Below are the code and all the weights of a small trained network. Each question names an input and a target symbol and asks about switching units off, where a switched-off unit gives its printed mean instead of its output.

import numpy as np


def w(rows, s, z=0):
    codes = np.array(rows[::2]) - 128.0
    scale = np.full(codes.shape[1], s)
    scale[-1] = z or s
    return codes * scale


def f(y):
    return np.maximum(y, 0)


def softmax(a):
    e = np.exp(a - a.max(-1, keepdims=True))
    return e / e.sum(-1, keepdims=True)


def log_softmax(a):
    a = a - a.max(-1, keepdims=True)
    return a - np.log(np.exp(a).sum(-1, keepdims=True))


def net(x, mask):
    ids = ['ΘΠαβεζτφω'.index(c) for c in x.split()]
    T = len(ids)
    res = E[ids] + P[:T]
    u = 0
    for l in range(2):
        r = res
        for j in range(2):
            rows = slice(2 * j, 2 * j + 2)
            q, k, v = (r @ M[l][rows].T for M in (Q, K, V))
            z = softmax(np.where(np.tri(T) > 0, q @ k.T / 2**0.5, -1e9)) @ v
            o = O[l][rows]
            res = res + np.where(mask[u + j], z, o[:, -1]) @ o[:, :-1]
        u += 2
        y = f(res @ A[l][:, :-1].T + A[l][:, -1])
        res = res + np.where(mask[u : u + 12], y, B[l][:, -1]) @ B[l][:, :-1]
        u += 12
    return log_softmax(res[-1] @ U[:, :-1].T + U[:, -1])


Q, K, V, O, A, B = {}, {}, {}, {}, {}, {}
E = w([
[137,206,191,111,104,162],'Θ',
[107,105,153,28,198,126],'Π',
[168,113,229,81,132,162],'α',
[71,148,196,55,136,73],'β',
[99,140,79,93,251,109],'ε',
[199,28,70,87,130,84],'ζ',
[189,155,104,135,162,74],'τ',
[101,160,103,158,81,54],'φ',
[121,106,86,81,115,214],'ω',
],0.02)
P = w([
[122,105,137,244,163,126],'0',
[110,107,130,192,136,129],'1',
[115,116,144,160,128,134],'2',
[120,134,158,131,123,135],'3',
[119,149,167,105,121,141],'4',
[121,165,177,80,107,142],'5',
],0.011)
Q[0] = w([
[130,172,57,255,30,121],'L0H1',
[41,131,54,55,213,80],'L0H1',
[235,94,237,122,51,124],'L0H2',
[120,105,168,85,226,171],'L0H2',
],0.008)
K[0] = w([
[72,162,219,197,144,156],'L0H1',
[105,73,106,129,147,180],'L0H1',
[253,198,99,44,28,142],'L0H2',
[173,106,139,92,148,152],'L0H2',
],0.012)
V[0] = w([
[200,253,73,95,202,40],'L0H1',
[209,57,210,175,96,10],'L0H1',
[196,139,88,205,196,218],'L0H2',
[164,190,215,9,153,207],'L0H2',
],0.0046)
O[0] = w([
[110,131,113,145,125,232,117],'L0H1',
[139,72,174,101,28,143,143],'L0H1',
[76,125,160,92,69,81,127],'L0H2',
[124,55,142,253,145,122,251],'L0H2',
],0.0077,0.0026)
A[0] = w([
[97,145,110,115,63,201,3],'L0N1',
[42,49,64,191,158,145,35],'L0N2',
[174,125,43,222,149,50,120],'L0N3',
[114,49,47,156,120,158,69],'L0N4',
[153,89,35,172,96,74,51],'L0N5',
[144,15,1,145,170,40,42],'L0N6',
[163,197,149,105,143,88,73],'L0N7',
[22,111,133,161,46,188,18],'L0N8',
[77,79,144,98,71,95,104],'L0N9',
[119,131,145,183,131,166,49],'L0N10',
[98,135,122,179,83,61,133],'L0N11',
[174,185,148,109,186,160,94],'L0N12',
],0.0096,0.0051)
B[0] = w([
[148,220,143,183,214,203,156],'L0N1',
[182,133,94,149,222,148,188],'L0N2',
[229,115,98,163,62,108,232],'L0N3',
[143,178,112,109,64,168,194],'L0N4',
[148,186,147,116,69,147,174],'L0N5',
[120,254,152,37,152,152,254],'L0N6',
[99,95,79,105,146,133,207],'L0N7',
[98,225,135,134,134,133,173],'L0N8',
[37,80,145,95,45,164,243],'L0N9',
[67,178,214,30,135,64,163],'L0N10',
[126,108,92,170,44,186,201],'L0N11',
[113,162,147,121,53,66,217],'L0N12',
],0.0067,0.0031)
Q[1] = w([
[178,119,76,165,105,124],'L1H1',
[170,104,128,132,143,77],'L1H1',
[91,58,130,166,180,134],'L1H2',
[137,90,71,139,167,253],'L1H2',
],0.012)
K[1] = w([
[86,167,181,165,165,121],'L1H1',
[96,137,113,154,115,200],'L1H1',
[148,143,69,215,151,155],'L1H2',
[101,123,128,221,171,1],'L1H2',
],0.0099)
V[1] = w([
[130,137,75,220,118,72],'L1H1',
[86,146,147,110,126,244],'L1H1',
[2,143,130,114,129,56],'L1H2',
[185,172,165,48,120,60],'L1H2',
],0.0068)
O[1] = w([
[182,145,109,167,101,92,21],'L1H1',
[91,110,179,227,144,213,173],'L1H1',
[100,113,97,123,123,41,120],'L1H2',
[140,182,254,148,175,52,254],'L1H2',
],0.0094,0.0036)
A[1] = w([
[121,114,100,182,71,159,63],'L1N1',
[124,165,137,194,101,124,104],'L1N2',
[185,161,135,167,182,117,21],'L1N3',
[85,73,86,179,124,72,115],'L1N4',
[56,155,85,173,91,116,223],'L1N5',
[251,119,125,154,125,134,171],'L1N6',
[215,139,42,194,169,122,122],'L1N7',
[81,190,64,174,172,88,28],'L1N8',
[140,133,190,84,223,141,115],'L1N9',
[122,66,130,80,143,159,1],'L1N10',
[142,93,138,125,56,118,115],'L1N11',
[137,118,175,156,128,78,77],'L1N12',
],0.013,0.0077)
B[1] = w([
[180,135,115,164,191,94,138],'L1N1',
[155,160,184,100,165,107,155],'L1N2',
[187,143,125,130,167,49,146],'L1N3',
[67,101,148,118,139,47,141],'L1N4',
[175,119,169,71,241,152,183],'L1N5',
[135,106,100,39,94,116,166],'L1N6',
[26,193,117,133,62,158,166],'L1N7',
[159,110,254,185,73,151,148],'L1N8',
[102,111,18,185,84,111,249],'L1N9',
[164,151,191,80,175,51,136],'L1N10',
[194,143,48,205,103,137,152],'L1N11',
[148,128,121,129,118,190,170],'L1N12',
],0.0086,0.014)
U = w([
[111,91,20,144,152,96,126],'Θ',
[231,124,105,142,174,80,143],'Π',
[94,67,166,70,158,75,192],'α',
[101,213,103,199,144,100,75],'β',
[144,173,81,64,70,100,116],'ε',
[157,166,208,122,139,156,110],'ζ',
[52,133,137,128,54,128,2],'τ',
[132,151,73,87,170,255,131],'φ',
[177,52,132,173,100,162,205],'ω',
],0.0096,0.0085)

Each question gives the input, a string of symbols that net reads in full, and the target symbol t.
The units are the heads (2 rows each of Q, K, V and O) and the neurons (one row each of A and B). Each row of codes is followed by its name. A weight is (code - 128) times the scale printed after its matrix; where a second scale follows, it is the last column's (O, A, B and U).
mask holds one flag per unit, layer by layer, with each layer's heads first. A switched-off unit (its flag False) gives its mean, the last column of its rows in O or B, instead of its output. The means were averaged over made-up inputs and are rounded, as every weight is.
A unit's drop is (log p(t) with every unit on - log p(t) with that unit switched off) / (log p(t) with every unit on - log p(t) with every unit switched off).
The circuit of an input: a set's keep is (log p(t) with only the set's units on - log p(t) with every unit switched off) / (log p(t) with every unit on - log p(t) with every unit switched off). Starting from the 12 units with the biggest drops (on a tie, the unit counted first), units are removed one at a time, each time the one whose removal leaves the highest keep (on an exact tie, the one counted first), for as long as the keep stays at least 0.8.
units of the circuit, in order: the units of the circuit, biggest drop first
unit that matters most: the unit with the biggest drop
top k neurons: the k neurons with the biggest drops, biggest first
k most important neurons of layer l: the k neurons of layer l with the biggest drops, biggest first
heads that matter: for each layer, one digit per head in row order, 1 if its drop is at least 0.15 and else 0, layers parted by /
input Π ε β Θ φ, target Π: units of the circuit, in order -> (L1N5 L0N11 L1N1 L0N3)
input φ φ τ, target ε: units of the circuit, in order -> (L1H1 L1N6)
input τ β β ω τ, target α: unit that matters most -> L0H1
input β ε Θ α, target ω: heads that matter -> 01 / 00
input φ β φ, target α: units of the circuit, in order -> (L1H2 L1N5)
input ζ ω β, target τ: top 3 neurons -> (L0N6 L1N9 L0N9)
input β ω β, target φ: units of the circuit, in order -> (L1H2 L1H1)
input ε τ α α, target ω: heads that matter -> 11 / 00
input β ω Π β, target φ: units of the circuit, in order -> (L1H2 L0H2)
input Π Π β β Θ ε, target β: top 2 neurons -> (L1N8 L1N9)
input ω ζ ε τ β ε, target Θ: top 2 neurons -> (L1N9 L0N6)
input Π τ τ β τ, target α: heads that matter -> 00 / 01
input β β ω φ, target Π: heads that matter -> 10 / 00
input β Π ε τ, target ε: most important neuron of layer 0 -> (L0N3)
input β ζ β β, target τ: top 2 neurons -> (L1N9 L0N6)
input Π Π β τ β ε, target β: heads that matter -> 11 / 00
input φ β ω β α ω, target α: heads that matter -> 10 / 01
input φ Π Θ Θ β ζ, target ε: heads that matter -> 01 / 00
input τ α ζ, target ε: heads that matter -> 00 / 00
input α ζ Θ, target β: 2 most important neurons of layer 1 -> (L1N9 L1N5)
input Π ω β β ω, target α: top 2 neurons -> (L1N9 L0N6)
input ζ β Π α φ, target ζ: 2 most important neurons of layer 0 -> (L0N6 L0N11)
